Below are the code and all the weights of a small trained network. Each question names an input and a target symbol and asks about switching units off, where a switched-off unit gives its printed mean instead of its output.

import numpy as np


def w(rows, s, z=0):
    codes = np.array(rows[::2]) - 128.0
    scale = np.full(codes.shape[1], s)
    scale[-1] = z or s
    return codes * scale


def f(y):
    return y / 2 * (1 + np.tanh(0.7978845608 * (y + 0.044715 * y**3)))


def softmax(a):
    e = np.exp(a - a.max(-1, keepdims=True))
    return e / e.sum(-1, keepdims=True)


def log_softmax(a):
    a = a - a.max(-1, keepdims=True)
    return a - np.log(np.exp(a).sum(-1, keepdims=True))


def net(x, mask):
    ids = ['αδεζηθλμπφω'.index(c) for c in x.split()]
    T = len(ids)
    res = E[ids] + P[:T]
    r = res
    for j in range(3):
        rows = slice(2 * j, 2 * j + 2)
        q, k, v = (r @ M[0][rows].T for M in (Q, K, V))
        z = softmax(np.where(np.tri(T) > 0, q @ k.T / 2**0.5, -1e9)) @ v
        o = O[0][rows]
        res = res + np.where(mask[j], z, o[:, -1]) @ o[:, :-1]
    y = f(res @ A[0][:, :-1].T + A[0][:, -1])
    res = res + np.where(mask[3:15], y, B[0][:, -1]) @ B[0][:, :-1]
    return log_softmax(res[-1] @ U[:, :-1].T + U[:, -1])


Q, K, V, O, A, B = {}, {}, {}, {}, {}, {}
E = w([
[202,187,104,155],'α',
[122,119,118,132],'δ',
[81,111,170,130],'ε',
[120,123,136,136],'ζ',
[253,195,32,158],'η',
[156,135,94,138],'θ',
[131,234,185,32],'λ',
[60,109,199,124],'μ',
[67,88,157,125],'π',
[128,102,82,130],'φ',
[137,165,174,148],'ω',
],0.015)
P = w([
[160,111,84,104],'0',
[164,114,151,184],'1',
[46,220,62,186],'2',
[136,89,48,94],'3',
[170,91,171,198],'4',
[43,229,45,186],'5',
[133,91,53,91],'6',
[233,90,169,137],'7',
[41,238,35,189],'8',
[136,90,58,96],'9',
[179,82,224,239],'10',
[30,255,26,197],'11',
[135,96,63,95],'12',
[225,84,245,158],'13',
],0.0099)
Q[0] = w([
[217,62,203,77],'head 0',
[147,139,88,96],'head 0',
[127,42,69,101],'head 1',
[202,107,186,231],'head 1',
[168,71,174,192],'head 2',
[24,196,68,252],'head 2',
],0.021)
K[0] = w([
[178,65,152,159],'head 0',
[136,154,129,163],'head 0',
[136,76,105,153],'head 1',
[185,160,198,158],'head 1',
[176,85,155,122],'head 2',
[114,184,115,2],'head 2',
],0.03)
V[0] = w([
[219,74,137,118],'head 0',
[120,140,187,132],'head 0',
[68,108,115,83],'head 1',
[124,151,162,33],'head 1',
[89,10,156,145],'head 2',
[162,8,23,192],'head 2',
],0.013)
O[0] = w([
[108,107,144,203,101],'head 0',
[132,145,101,134,128],'head 0',
[72,87,131,104,73],'head 1',
[123,87,113,177,119],'head 1',
[122,161,47,63,10],'head 2',
[140,167,162,5,72],'head 2',
],0.013,0.011)
A[0] = w([
[138,69,119,91,77],'neuron 0',
[250,63,123,126,82],'neuron 1',
[121,194,123,150,86],'neuron 2',
[48,117,139,119,70],'neuron 3',
[151,57,125,145,80],'neuron 4',
[171,75,83,117,111],'neuron 5',
[105,80,111,93,232],'neuron 6',
[133,124,184,94,2],'neuron 7',
[199,99,135,142,165],'neuron 8',
[82,95,130,103,52],'neuron 9',
[200,67,136,103,32],'neuron 10',
[176,94,169,99,108],'neuron 11',
],0.015,0.0081)
B[0] = w([
[165,201,189,184,129],'neuron 0',
[73,123,210,117,218],'neuron 1',
[143,173,89,45,165],'neuron 2',
[174,101,46,147,136],'neuron 3',
[127,208,148,29,180],'neuron 4',
[168,204,151,189,131],'neuron 5',
[125,113,126,70,145],'neuron 6',
[60,100,7,89,131],'neuron 7',
[128,53,48,138,248],'neuron 8',
[138,171,70,220,131],'neuron 9',
[117,197,18,122,137],'neuron 10',
[162,194,183,196,165],'neuron 11',
],0.019,0.015)
U = w([
[141,122,162,205,253],'α',
[90,138,146,136,105],'δ',
[120,86,101,129,185],'ε',
[125,105,144,129,215],'ζ',
[49,179,90,218,75],'η',
[97,149,152,155,74],'θ',
[12,94,153,127,166],'λ',
[125,72,69,145,22],'μ',
[208,122,93,149,163],'π',
[84,199,157,149,9],'φ',
[127,25,93,162,152],'ω',
],0.011,0.002)

Each question gives the input, a string of symbols that net reads in full, and the target symbol t.
The units are the heads (2 rows each of Q, K, V and O) and the neurons (one row each of A and B). Each row of codes is followed by its name. A weight is (code - 128) times the scale printed after its matrix; where a second scale follows, it is the last column's (O, A, B and U).
mask holds one flag per unit, heads first, then neurons. A switched-off unit (its flag False) gives its mean, the last column of its rows in O or B, instead of its output. The means were averaged over made-up inputs and are rounded, as every weight is.
A unit's drop is (log p(t) with every unit on - log p(t) with that unit switched off) / (log p(t) with every unit on - log p(t) with every unit switched off).
The circuit of an input: a set's keep is (log p(t) with only the set's units on - log p(t) with every unit switched off) / (log p(t) with every unit on - log p(t) with every unit switched off). Starting from the 12 units with the biggest drops (on a tie, the unit counted first), units are removed one at a time, each time the one whose removal leaves the highest keep (on an exact tie, the one counted first), for as long as the keep stays at least 0.8.
circuit, biggest first: the units of the circuit, biggest drop first
most important unit: the unit with the biggest drop
k most important neurons: the k neurons with the biggest drops, biggest first
which heads matter: for each layer, one digit per head in row order, 1 if its drop is at least 0.15 and else 0, layers parted by /
input ε α α α, target α: circuit, biggest first => neuron 11; head 2; neuron 2
input λ ω λ ω λ α ω, target λ: circuit, biggest first => neuron 4; head 1; neuron 11; neuron 3
input α π π ω η α α α, target η: circuit, biggest first => head 2; neuron 11; neuron 10; neuron 7
input θ α λ α α α ω α η θ π, target α: which heads matter => 111
input λ λ π, target η: 3 most important neurons => neuron 4; neuron 8; neuron 3
input π α α ζ λ, target α: circuit, biggest first => neuron 11; head 2; neuron 4
input μ ω φ φ ζ η α α α ε η φ, target λ: circuit, biggest first => head 1
input α φ α π α ω λ α α ω π ω λ λ, target π: which heads matter => 001
input ω ε ω ω, target ω: which heads matter => 000
input α ω ω α α ω λ α μ, target η: which heads matter => 001
input ω α η ω μ ζ ω η ζ ω φ, target η: circuit, biggest first => head 2; neuron 11; neuron 7; neuron 10
input α ω α π α π α ζ, target α: circuit, biggest first => neuron 11; neuron 2
input φ α φ π ζ η η, target η: 2 most important neurons => neuron 10; neuron 11
input ω λ η α α, target λ: circuit, biggest first => neuron 1; head 1
input η α ω λ ω η α α λ φ ω α η μ, target ω: most important unit => head 2
input ω α η, target α: 3 most important neurons => neuron 11; neuron 4; neuron 1
input ζ μ ζ α μ λ α δ π π π ω α ω, target π: circuit, biggest first => head 2; neuron 1
input ω α α λ φ δ φ λ, target φ: 4 most important neurons => neuron 8; neuron 11; neuron 0; neuron 3
input η π ζ ω α λ δ η, target α: which heads matter => 101
input α α α λ ε π θ ω ω φ η α ζ π, target η: circuit, biggest first => neuron 7; head 2; neuron 11; neuron 10
input ζ α ζ ζ α ω π μ α π α δ ω π, target α: which heads matter => 110
input λ λ α ζ ω, target λ: most important unit => neuron 4
input λ α φ ω ζ ω α ω θ α ω α ζ α, target ω: which heads matter => 101
input ε ω α α ζ ζ ω λ α α, target α: which heads matter => 101
input π η α α π φ η ω, target π: 2 most important neurons => neuron 4; neuron 2
